Below is a small trained network, with its code and all its weights. Each question gives an input and a class and asks what happens when units are switched off, that is, made to give their printed mean instead of their output.

import numpy as np


def w(rows, s, z=0):
    codes = np.array(rows[::2]) - 128.0
    scale = np.full(codes.shape[1], s)
    scale[-1] = z or s
    return codes * scale


def norm(h):
    return h / np.sqrt((h * h).mean(-1, keepdims=True) + 1e-5)


def f(y):
    return y / 2 * (1 + np.tanh(0.7978845608 * (y + 0.044715 * y**3)))


def log_softmax(a):
    a = a - a.max(-1, keepdims=True)
    return a - np.log(np.exp(a).sum(-1, keepdims=True))


def net(x, mask):
    res = np.array(x, float).reshape(1, 6) / 4 @ E
    u = 0
    for l in range(2):
        y = f(norm(res) @ A[l][:, :-1].T + A[l][:, -1])
        res = res + np.where(mask[u : u + 15], y, B[l][:, -1]) @ B[l][:, :-1]
        u += 15
    return log_softmax(norm(res)[-1] @ U[:, :-1].T + U[:, -1])


A, B = {}, {}
E = w([
[35,130,128,58,104],'x0',
[32,126,124,197,254],'x1',
[124,141,128,132,125],'x2',
[127,131,124,131,128],'x3',
[137,95,124,123,133],'x4',
[99,98,213,158,74],'x5',
],0.0077)
A[0] = w([
[37,56,126,27,104,99],'L0N0',
[173,84,93,229,95,153],'L0N1',
[173,95,199,136,71,98],'L0N2',
[79,103,179,182,44,109],'L0N3',
[166,64,121,225,201,163],'L0N4',
[39,121,71,58,77,17],'L0N5',
[86,112,192,124,88,22],'L0N6',
[150,170,41,32,170,123],'L0N7',
[153,149,128,40,15,146],'L0N8',
[19,99,87,22,102,3],'L0N9',
[199,152,144,163,115,89],'L0N10',
[72,103,138,177,169,97],'L0N11',
[150,96,126,119,120,128],'L0N12',
[142,157,8,71,176,86],'L0N13',
[97,32,63,133,91,10],'L0N14',
],0.011,0.0032)
B[0] = w([
[139,199,125,180,166,199],'L0N0',
[184,192,165,137,110,179],'L0N1',
[116,89,160,124,182,196],'L0N2',
[177,32,152,197,91,187],'L0N3',
[82,199,147,89,117,200],'L0N4',
[162,191,188,132,146,175],'L0N5',
[150,136,215,158,106,154],'L0N6',
[160,41,193,230,172,197],'L0N7',
[81,88,20,95,182,254],'L0N8',
[180,254,168,94,160,193],'L0N9',
[111,237,138,55,171,168],'L0N10',
[89,50,62,75,101,174],'L0N11',
[122,183,117,106,124,138],'L0N12',
[149,63,156,205,60,194],'L0N13',
[109,127,215,76,99,122],'L0N14',
],0.0076,0.0088)
A[1] = w([
[168,86,104,82,121,98],'L1N0',
[21,122,127,160,108,4],'L1N1',
[127,80,197,167,83,75],'L1N2',
[146,186,152,108,88,70],'L1N3',
[142,182,134,154,100,150],'L1N4',
[141,102,126,175,115,83],'L1N5',
[85,97,151,142,188,170],'L1N6',
[211,137,132,78,84,138],'L1N7',
[50,172,148,107,251,173],'L1N8',
[107,89,88,88,144,182],'L1N9',
[111,129,69,84,108,245],'L1N10',
[173,117,126,109,180,128],'L1N11',
[139,167,150,153,164,86],'L1N12',
[92,146,122,159,184,74],'L1N13',
[155,118,80,145,189,189],'L1N14',
],0.012,0.0021)
B[1] = w([
[58,99,56,57,103,157],'L1N0',
[120,144,37,94,109,168],'L1N1',
[138,59,135,204,195,186],'L1N2',
[121,185,146,116,81,150],'L1N3',
[124,178,171,206,52,157],'L1N4',
[133,112,144,187,154,148],'L1N5',
[168,70,55,152,111,184],'L1N6',
[32,134,97,102,129,177],'L1N7',
[144,115,129,82,78,253],'L1N8',
[19,196,48,77,145,164],'L1N9',
[71,107,68,193,93,160],'L1N10',
[47,166,176,189,106,169],'L1N11',
[149,213,151,61,79,176],'L1N12',
[103,128,129,2,128,170],'L1N13',
[119,44,152,87,106,189],'L1N14',
],0.006,0.0078)
U = w([
[69,113,27,52,95,20],'0',
[195,255,205,113,93,120],'1',
[196,42,178,242,126,252],'2',
],0.0094,0.00029)

Each question gives the input, the list of numbers given to net, and the class t.
The units are the neurons (one row each of A and B). Each row of codes is followed by its name. A weight is (code - 128) times the scale printed after its matrix; where a second scale follows, it is the last column's (A, B and U).
mask holds one flag per neuron, layer by layer. A switched-off neuron (its flag False) gives its mean, the last column of its row in B, instead of its output. The means were averaged over made-up inputs and are rounded, as every weight is.
A unit's drop is (log p(t) with every unit on - log p(t) with that unit switched off) / (log p(t) with every unit on - log p(t) with every unit switched off).
The circuit of an input: a set's keep is (log p(t) with only the set's units on - log p(t) with every unit switched off) / (log p(t) with every unit on - log p(t) with every unit switched off). Starting from the 12 units with the biggest drops (on a tie, the unit counted first), units are removed one at a time, each time the one whose removal leaves the highest keep (on an exact tie, the one counted first), for as long as the keep stays at least 0.8.
circuit, biggest first: the units of the circuit, biggest drop first
unit that matters most: the unit with the biggest drop
top k neurons: the k neurons with the biggest drops, biggest first
k most important neurons of layer l: the k neurons of layer l with the biggest drops, biggest first
drop of u: that unit's drop, to one decimal
input [2,-2,-4,5,-4,3], class 2: circuit, biggest first -> [L0N3]
input [-8,7,-6,5,1,0], class 1: top 2 neurons -> [L0N8; L0N4]
input [6,4,-4,-7,3,4], class 1: circuit, biggest first -> [L0N9; L0N8]
input [-8,8,7,8,3,-8], class 0: 2 most important neurons of layer 1 -> [L1N13; L1N2]
input [7,4,8,8,-3,5], class 1: circuit, biggest first -> [L0N8; L0N9]
input [-7,4,-3,1,7,3], class 1: 2 most important neurons of layer 0 -> [L0N1; L0N8]
input [-8,5,-5,-3,-5,-5], class 1: circuit, biggest first -> [L0N8; L0N4]
input [0,5,-7,-4,4,-8], class 2: top 2 neurons -> [L0N13; L0N7]
input [5,-3,-1,-6,7,-5], class 1: top 2 neurons -> [L0N9; L0N5]
input [4,1,1,-8,-2,-6], class 2: top 2 neurons -> [L0N7; L0N13]
input [-7,7,-8,-2,8,2], class 0: top 2 neurons -> [L0N11; L0N9]
input [-2,7,8,-2,-4,6], class 0: 2 most important neurons of layer 0 -> [L0N7; L0N13]
input [-1,7,7,-8,-7,5], class 0: top 2 neurons -> [L0N7; L0N13]
input [-1,-3,4,5,-6,4], class 2: unit that matters most -> L0N3
input [4,2,-7,5,-7,3], class 1: drop of L0N9 -> 0.2
input [-1,1,-8,0,-4,-2], class 2: drop of L0N7 -> 0.0
input [-1,0,-4,5,-3,1], class 1: drop of L0N10 -> 0.2
